Here is a tiny trained network, its code and every weight. The questions are about switching its units off for an input and a class, where a switched-off unit gives its printed mean instead of its output.

import numpy as np


def w(rows, s, z=0):
    codes = np.array(rows[::2]) - 128.0
    scale = np.full(codes.shape[1], s)
    scale[-1] = z or s
    return codes * scale


def f(y):
    return np.maximum(y, 0)


def log_softmax(a):
    a = a - a.max(-1, keepdims=True)
    return a - np.log(np.exp(a).sum(-1, keepdims=True))


def net(x, mask):
    res = np.array(x, float).reshape(1, 4) / 4 @ E
    y = f(res @ A[0][:, :-1].T + A[0][:, -1])
    res = res + np.where(mask, y, B[0][:, -1]) @ B[0][:, :-1]
    return log_softmax(res[-1] @ U[:, :-1].T + U[:, -1])


A, B = {}, {}
E = w([
[159,117,229,40,142,171,192,23,163,119,128,136],'x0',
[43,128,113,43,140,90,63,163,201,89,205,128],'x1',
[44,120,111,163,112,224,162,126,174,49,77,118],'x2',
[106,150,137,134,118,8,102,37,96,36,56,112],'x3',
],0.011)
A[0] = w([
[160,174,127,167,137,168,157,110,60,114,123,124,41],'neuron 0',
[91,116,75,192,87,134,97,183,70,157,132,114,97],'neuron 1',
[170,135,165,198,85,163,206,119,59,178,23,120,116],'neuron 2',
[75,108,101,116,98,151,159,117,135,124,105,98,255],'neuron 3',
[132,92,140,97,152,113,146,102,137,122,109,97,143],'neuron 4',
[109,140,180,64,153,165,185,36,160,152,137,99,72],'neuron 5',
[64,147,112,58,129,107,71,126,206,118,180,157,59],'neuron 6',
[89,128,77,187,145,113,60,182,88,139,140,97,51],'neuron 7',
[72,160,113,125,91,61,138,84,110,98,77,101,93],'neuron 8',
[103,132,143,137,119,59,104,66,102,34,53,105,108],'neuron 9',
[45,105,110,148,99,171,155,108,157,84,107,125,75],'neuron 10',
[202,75,156,143,189,84,105,110,73,181,157,159,67],'neuron 11',
[162,91,134,121,156,219,124,172,164,156,146,118,29],'neuron 12',
[82,141,90,151,127,132,93,133,95,171,118,136,56],'neuron 13',
[94,154,130,172,75,168,175,159,186,79,112,151,44],'neuron 14',
[137,129,70,144,148,139,123,90,123,123,162,118,109],'neuron 15',
[212,171,176,77,140,42,72,123,113,210,177,147,89],'neuron 16',
[101,89,228,99,143,161,154,55,157,140,142,138,75],'neuron 17',
[76,119,83,186,119,139,87,165,81,124,115,132,47],'neuron 18',
[121,146,38,234,85,88,85,169,158,143,115,106,117],'neuron 19',
[138,68,128,138,126,247,163,200,158,209,211,176,99],'neuron 20',
[55,92,138,179,97,250,139,119,187,41,38,83,72],'neuron 21',
[107,110,109,119,133,210,157,168,155,195,150,130,80],'neuron 22',
[129,105,152,135,120,87,88,97,121,76,65,122,70],'neuron 23',
[145,142,172,69,143,145,185,92,131,111,138,118,48],'neuron 24',
[112,180,132,124,78,87,84,65,100,78,82,117,71],'neuron 25',
[123,128,150,146,151,82,98,76,121,58,96,82,113],'neuron 26',
[130,135,122,86,84,119,118,153,150,105,132,154,81],'neuron 27',
[166,92,196,51,129,165,132,41,181,106,99,171,63],'neuron 28',
[118,187,66,157,135,136,114,173,93,110,117,74,61],'neuron 29',
[85,118,169,89,116,124,69,147,192,91,205,106,120],'neuron 30',
[94,149,154,94,121,127,81,141,146,117,155,138,65],'neuron 31',
[98,165,173,152,134,63,129,110,119,87,86,116,73],'neuron 32',
[123,142,151,136,96,118,155,133,133,123,147,148,81],'neuron 33',
[158,167,139,145,109,91,56,80,132,206,167,172,25],'neuron 34',
[199,89,155,198,149,141,132,111,121,152,75,124,42],'neuron 35',
[118,132,117,110,77,115,137,125,146,163,106,126,115],'neuron 36',
[145,106,174,135,153,98,86,136,110,169,136,104,65],'neuron 37',
[71,131,107,80,168,120,88,171,168,66,157,155,71],'neuron 38',
[55,110,135,62,152,88,102,123,168,135,182,100,83],'neuron 39',
[96,144,122,167,126,216,121,118,172,69,90,117,52],'neuron 40',
[96,97,133,133,134,145,90,96,99,153,133,144,143],'neuron 41',
[161,121,223,65,122,188,151,123,145,137,109,157,137],'neuron 42',
[162,130,150,197,90,154,152,128,70,143,86,141,46],'neuron 43',
[169,142,140,208,93,176,154,86,86,174,72,144,81],'neuron 44',
],0.011,0.014)
B[0] = w([
[135,95,85,117,142,190,127,101,130,93,113,125,154],'neuron 0',
[166,105,120,161,92,76,136,148,163,95,120,177,198],'neuron 1',
[107,93,161,95,134,168,98,68,168,77,67,52,240],'neuron 2',
[88,126,250,141,159,33,131,177,146,158,105,54,223],'neuron 3',
[124,117,146,147,120,101,112,156,158,125,123,131,168],'neuron 4',
[183,121,94,180,64,109,161,171,154,90,96,182,203],'neuron 5',
[126,91,122,95,122,196,116,71,129,79,98,86,194],'neuron 6',
[158,131,136,148,89,133,156,139,138,96,95,182,184],'neuron 7',
[120,136,122,155,141,169,107,106,133,194,175,154,187],'neuron 8',
[116,141,127,169,153,157,72,113,135,196,176,139,224],'neuron 9',
[132,143,126,80,148,122,173,149,67,140,141,119,171],'neuron 10',
[94,157,112,65,170,114,165,156,83,123,145,116,186],'neuron 11',
[113,138,92,153,170,184,81,94,128,163,187,195,171],'neuron 12',
[161,124,112,130,106,142,116,146,114,119,122,159,147],'neuron 13',
[126,157,73,80,148,136,151,127,79,134,151,158,158],'neuron 14',
[153,157,163,123,133,119,121,112,142,117,137,138,132],'neuron 15',
[73,191,136,62,176,79,194,172,52,140,158,128,233],'neuron 16',
[164,137,112,164,78,100,141,152,139,85,106,181,197],'neuron 17',
[184,139,115,156,110,143,166,153,127,101,111,188,167],'neuron 18',
[188,118,134,169,78,81,167,185,166,68,105,166,219],'neuron 19',
[108,137,148,184,150,149,44,76,126,210,187,150,250],'neuron 20',
[108,185,105,25,184,89,195,154,36,134,153,144,220],'neuron 21',
[115,147,128,167,146,148,55,92,112,188,168,158,191],'neuron 22',
[123,118,119,148,155,158,103,112,134,155,168,175,169],'neuron 23',
[165,115,81,152,91,130,155,158,148,103,124,186,168],'neuron 24',
[139,130,112,143,134,165,78,117,126,172,177,159,185],'neuron 25',
[93,131,158,178,143,150,107,103,123,172,165,144,194],'neuron 26',
[137,125,116,133,121,161,156,95,116,112,135,122,139],'neuron 27',
[179,127,93,170,84,104,125,179,153,85,106,170,210],'neuron 28',
[161,138,107,138,98,126,156,135,161,104,119,179,163],'neuron 29',
[122,105,157,120,121,161,112,81,131,113,71,69,206],'neuron 30',
[160,95,111,91,125,176,103,99,123,100,101,125,151],'neuron 31',
[133,113,136,139,124,173,109,121,133,182,157,164,172],'neuron 32',
[151,122,80,128,139,145,148,110,120,121,140,156,128],'neuron 33',
[122,134,92,81,186,152,178,129,86,129,143,170,156],'neuron 34',
[93,110,115,89,125,178,108,89,123,86,103,112,168],'neuron 35',
[125,108,144,129,140,126,124,141,128,126,131,128,128],'neuron 36',
[150,137,99,85,135,157,152,149,91,132,152,149,147],'neuron 37',
[139,93,121,95,127,173,97,86,154,81,89,94,180],'neuron 38',
[113,106,123,115,132,177,123,99,120,76,80,71,192],'neuron 39',
[124,147,76,59,146,128,181,147,78,148,157,152,170],'neuron 40',
[103,155,142,133,124,114,129,112,139,124,120,134,140],'neuron 41',
[163,126,126,180,103,80,130,180,159,106,119,149,214],'neuron 42',
[127,112,124,94,106,186,115,93,158,95,113,97,175],'neuron 43',
[100,91,134,92,112,168,103,85,136,83,104,76,201],'neuron 44',
],0.011,0.018)
U = w([
[127,149,131,161,149,158,72,107,120,193,144,158,105],'0',
[162,144,123,157,103,116,135,165,132,79,95,171,111],'1',
[124,123,130,88,136,171,101,87,125,77,81,80,111],'2',
[117,175,120,46,170,116,163,155,76,137,131,143,118],'3',
[86,141,191,177,142,3,106,168,171,187,99,14,251],'4',
[106,100,84,111,85,137,183,127,159,161,163,98,101],'5',
],0.014,0.019)

Each question gives the input, the list of numbers given to net, and the class t.
The units are the neurons (one row each of A and B). Each row of codes is followed by its name. A weight is (code - 128) times the scale printed after its matrix; where a second scale follows, it is the last column's (A, B and U).
mask holds one flag per neuron, in row order. A switched-off neuron (its flag False) gives its mean, the last column of its row in B, instead of its output. The means were averaged over made-up inputs and are rounded, as every weight is.
A unit's drop is (log p(t) with every unit on - log p(t) with that unit switched off) / (log p(t) with every unit on - log p(t) with every unit switched off).
The circuit of an input: a set's keep is (log p(t) with only the set's units on - log p(t) with every unit switched off) / (log p(t) with every unit on - log p(t) with every unit switched off). Starting from the 12 units with the biggest drops (on a tie, the unit counted first), units are removed one at a time, each time the one whose removal leaves the highest keep (on an exact tie, the one counted first), for as long as the keep stays at least 0.8.
units of the circuit, in order: the units of the circuit, biggest drop first
unit that matters most: the unit with the biggest drop
k most important neurons: the k neurons with the biggest drops, biggest first
drop when u is switched off: that unit's drop, to one decimal
input [-6,1,-8,5], class 3: units of the circuit, in order	(neuron 16)
input [-4,6,-4,5], class 2: 4 most important neurons	(neuron 20; neuron 6; neuron 39; neuron 38)
input [3,-7,0,6], class 2: 2 most important neurons	(neuron 2; neuron 44)
input [-2,-7,-8,-2], class 3: 2 most important neurons	(neuron 16; neuron 11)
input [4,8,-7,-7], class 2: 3 most important neurons	(neuron 6; neuron 39; neuron 30)
input [7,0,-3,7], class 0: 2 most important neurons	(neuron 9; neuron 26)
input [1,-6,8,0], class 3: 2 most important neurons	(neuron 21; neuron 40)
input [7,0,-2,6], class 1: 2 most important neurons	(neuron 28; neuron 5)
input [-3,0,3,0], class 4: 4 most important neurons	(neuron 3; neuron 5; neuron 28; neuron 17)
input [-8,8,-2,-5], class 1: 4 most important neurons	(neuron 19; neuron 1; neuron 7; neuron 2)
input [-8,6,3,-7], class 1: 4 most important neurons	(neuron 19; neuron 1; neuron 7; neuron 18)
input [-6,7,1,7], class 0: 3 most important neurons	(neuron 9; neuron 8; neuron 2)
input [4,2,-7,6], class 3: 2 most important neurons	(neuron 16; neuron 20)
input [-5,7,-7,2], class 2: units of the circuit, in order	(neuron 6)
input [-2,-7,4,6], class 2: 3 most important neurons	(neuron 2; neuron 44; neuron 20)
input [-8,-8,-5,8], class 0: 3 most important neurons	(neuron 9; neuron 8; neuron 25)
input [8,0,8,-4], class 1: 2 most important neurons	(neuron 5; neuron 28)
input [4,2,2,-2], class 1: drop when neuron 2 is switched off	0.3
input [-6,-1,-8,-6], class 3: drop when neuron 16 is switched off	0.7
input [3,-1,-3,1], class 4: unit that matters most	neuron 21
input [2,7,-2,-6], class 2: drop when neuron 30 is switched off	0.8
input [-3,1,3,0], class 4: drop when neuron 17 is switched off	0.2
